[[  4  -1 -27  -1   7  23   5 -34   4]
 [  8  -9 -27  -3  19  16   9 -45   1]
 [ -7  17 -18  -4 -26   3  -4 -10  -2]
 [ -7   4  27  -1 -17  25  -3  -9   1]
 [ -7   8  11  -6 -24 -12  -4  -7  -8]]
:
[[  4   1  -2   1  -8]
 [-34 -45 -10  -9  -7]
 [  5   9  -4  -3  -4]
 [ 23  16   3  25 -12]
 [  7  19 -26 -17 -24]
 [ -1  -3  -4  -1  -6]
 [-27 -27 -18  27  11]
 [ -1  -9  17   4   8]
 [  4   8  -7  -7  -7]]

[[ -2 -11  -2 -10   2   7  -9  14  27   7]
 [ -1   2  -8 -10  14 -23 -17  -1  25 -48]
 [  3 -12  -5 -18 -45  -4   2   7  -6  -3]
 [ 11  18  -4 -25 -41  -3 -31   0 -13   0]
 [ 25   6  -4 -25   6  -2  -3   5   9  18]]
:
[[  7 -48  -3   0  18]
 [ 27  25  -6 -13   9]
 [ 14  -1   7   0   5]
 [ -9 -17   2 -31  -3]
 [  7 -23  -4  -3  -2]
 [  2  14 -45 -41   6]
 [-10 -10 -18 -25 -25]
 [ -2  -8  -5  -4  -4]
 [-11   2 -12  18   6]
 [ -2  -1   3  11  25]]

[[ 0  0  0  0  1  0  8 28 35 35 35 35 35]
 [ 3 20 33 36 35 36 35 36 36 36 35 35 36]
 [ 0  0  0  1  9 28 35 35 35 35 35 36 36]
 [ 1  7 26 35 35 35 35 36 35 35 35 35 35]
 [ 3 17 32 35 35 36 35 35 36 35 35 36 35]
 [ 0  0  0  0  0  4 22 34 35 36 36 35 35]]
:
[[35 36 36 35 35 35]
 [35 35 36 35 36 35]
 [35 35 35 35 35 36]
 [35 36 35 35 35 36]
 [35 36 35 35 36 35]
 [28 36 35 36 35 34]
 [ 8 35 35 35 35 22]
 [ 0 36 28 35 36  4]
 [ 1 35  9 35 35  0]
 [ 0 36  1 35 35  0]
 [ 0 33  0 26 32  0]
 [ 0 20  0  7 17  0]
 [ 0  3  0  1  3  0]]

[[ 46 -13 -25   3  22]
 [  7 -23   3 -15  -3]
 [  0   0  -1   1   0]]
:
[[ 22  -3   0]
 [  3 -15   1]
 [-25   3  -1]
 [-13 -23   0]
 [ 46   7   0]]

[[-33  47  24 -18   5  20 -12]
 [-29  37  20 -18   3  34 -15]]
:
[[-12 -15]
 [ 20  34]
 [  5   3]
 [-18 -18]
 [ 24  20]
 [ 47  37]
 [-33 -29]]

[[-27  -8  35]
 [-29  -9  37]
 [ 35 -19  18]
 [-19 -12  39]
 [ 41  -3 -20]
 [  1 -20  42]
 [ 41  -2 -23]
 [ 39  -1 -23]
 [ 21  12 -39]]
:
[[ 35  37  18  39 -20  42 -23 -23 -39]
 [ -8  -9 -19 -12  -3 -20  -2  -1  12]
 [-27 -29  35 -19  41   1  41  39  21]]
---
[[  7  -9   3   7 -11 -14 -14  13  12  13]
 [ 11   7 -16 -13 -33  35  -9  -3  31  -9]]
:
[[ 11   7 -16 -13 -33  35  -9  -3  31  -9]
 [  7  -9   3   7 -11 -14 -14  13  12  13]]

[[-17   1  18  21 -12]
 [-36  -4 -35  -2  -8]
 [-14   3  -6   0  -7]
 [  8   1 -19  15  -5]
 [-22  -3  15 -11  18]
 [ -4 -28  24 -14 -29]]
:
[[-36  -4 -35  -2  -8]
 [  8   1 -19  15  -5]
 [-14   3  -6   0  -7]
 [-22  -3  15 -11  18]
 [-17   1  18  21 -12]
 [ -4 -28  24 -14 -29]]

[[ 25  16 -40 -10  -7  -7  11]
 [ 11  -4   5   3  24 -29  14]
 [ 20   2 -14  -7  20 -25  16]
 [  8   3  -8   5   7 -23   4]
 [  5  -9  12  10  19 -28  11]]
:
[[ 25  16 -40 -10  -7  -7  11]
 [ 20   2 -14  -7  20 -25  16]
 [  8   3  -8   5   7 -23   4]
 [ 11  -4   5   3  24 -29  14]
 [  5  -9  12  10  19 -28  11]]

[[  2  -2 -11   5 -10   7 -19  -3   7   9 -11   1   1   2]
 [  4  12  -3   0   0  12  18  -1  17   2  20  14   8  -8]
 [-12  20   9   3  -4   2  10  -3 -27  -6  13 -41  19   8]
 [  2  -3  -7   2  -4   3 -11  -1   7   5  -7   6  -1   1]
 [-17  -9 -10   9  -3   1 -14   1 -28  11 -20   0 -19   3]]
:
[[  2  -2 -11   5 -10   7 -19  -3   7   9 -11   1   1   2]
 [-17  -9 -10   9  -3   1 -14   1 -28  11 -20   0 -19   3]
 [  2  -3  -7   2  -4   3 -11  -1   7   5  -7   6  -1   1]
 [  4  12  -3   0   0  12  18  -1  17   2  20  14   8  -8]
 [-12  20   9   3  -4   2  10  -3 -27  -6  13 -41  19   8]]

[[-24 -17  11]
 [-26 -14 -16]
 [ -7   2  -1]
 [  4  -8 -22]
 [-15  -5  14]
 [  7 -37 -12]]
:
[[  4  -8 -22]
 [-26 -14 -16]
 [  7 -37 -12]
 [ -7   2  -1]
 [-24 -17  11]
 [-15  -5  14]]

[[-19  -4   2]
 [ 21  -3 -20]
 [-24   0 -14]
 [-10  35  11]
 [ -8  -2  -9]
 [-19  18   5]]
:
[[ 21  -3 -20]
 [-24   0 -14]
 [ -8  -2  -9]
 [-19  -4   2]
 [-19  18   5]
 [-10  35  11]]

[[ 19 -19  24]
 [ 35 -27 -33]
 [ -4  -1   1]
 [-48  24 -36]
 [-38 -35  14]
 [ -9  15  -7]]
:
[[-48  24 -36]
 [ 35 -27 -33]
 [ -9  15  -7]
 [ -4  -1   1]
 [-38 -35  14]
 [ 19 -19  24]]

[[  5   7  10]
 [-13   0  -6]
 [ -5  12  27]
 [-12  13  11]
 [  4   8  -1]
 [  3 -45  18]
 [  5  -3   8]
 [  6  -3   1]
 [ -9  -9  22]]
:
[[-13   0  -6]
 [  4   8  -1]
 [  6  -3   1]
 [  5  -3   8]
 [  5   7  10]
 [-12  13  11]
 [  3 -45  18]
 [ -9  -9  22]
 [ -5  12  27]]
---
[[ -6  -4]
 [-27  14]
 [ 34  16]]
:
[ -4 -27]

[[ -3  49]
 [  3 -49]]
:
[49  3]

[[  2 -36   4 -14 -45]
 [-24  -8   0 -35  -8]]
:
[-45 -35]

[[-15 -29  16  14   6]
 [  1 -37  -9  -6   4]
 [-17   6   3 -15   8]
 [ -1  -2   9   4   5]]
:
[ 6 -6  3 -2]

[[ 15  -9 -18   1]
 [ 12   8  16  41]
 [ -3   2   6   6]]
:
[ 1 16  2]

[[-40   3   9 -39]
 [-17  17  10 -30]]
:
[-39  10]

[[  4  23]
 [-25  42]
 [ -1  37]
 [-30  19]]
:
[ 23 -25]

[[  5  17  46  12]
 [  1 -35   5 -30]]
:
[12  5]

[[-24 -31]
 [ 12  33]
 [ 13  24]
 [ 24  38]]
:
[-31  12]
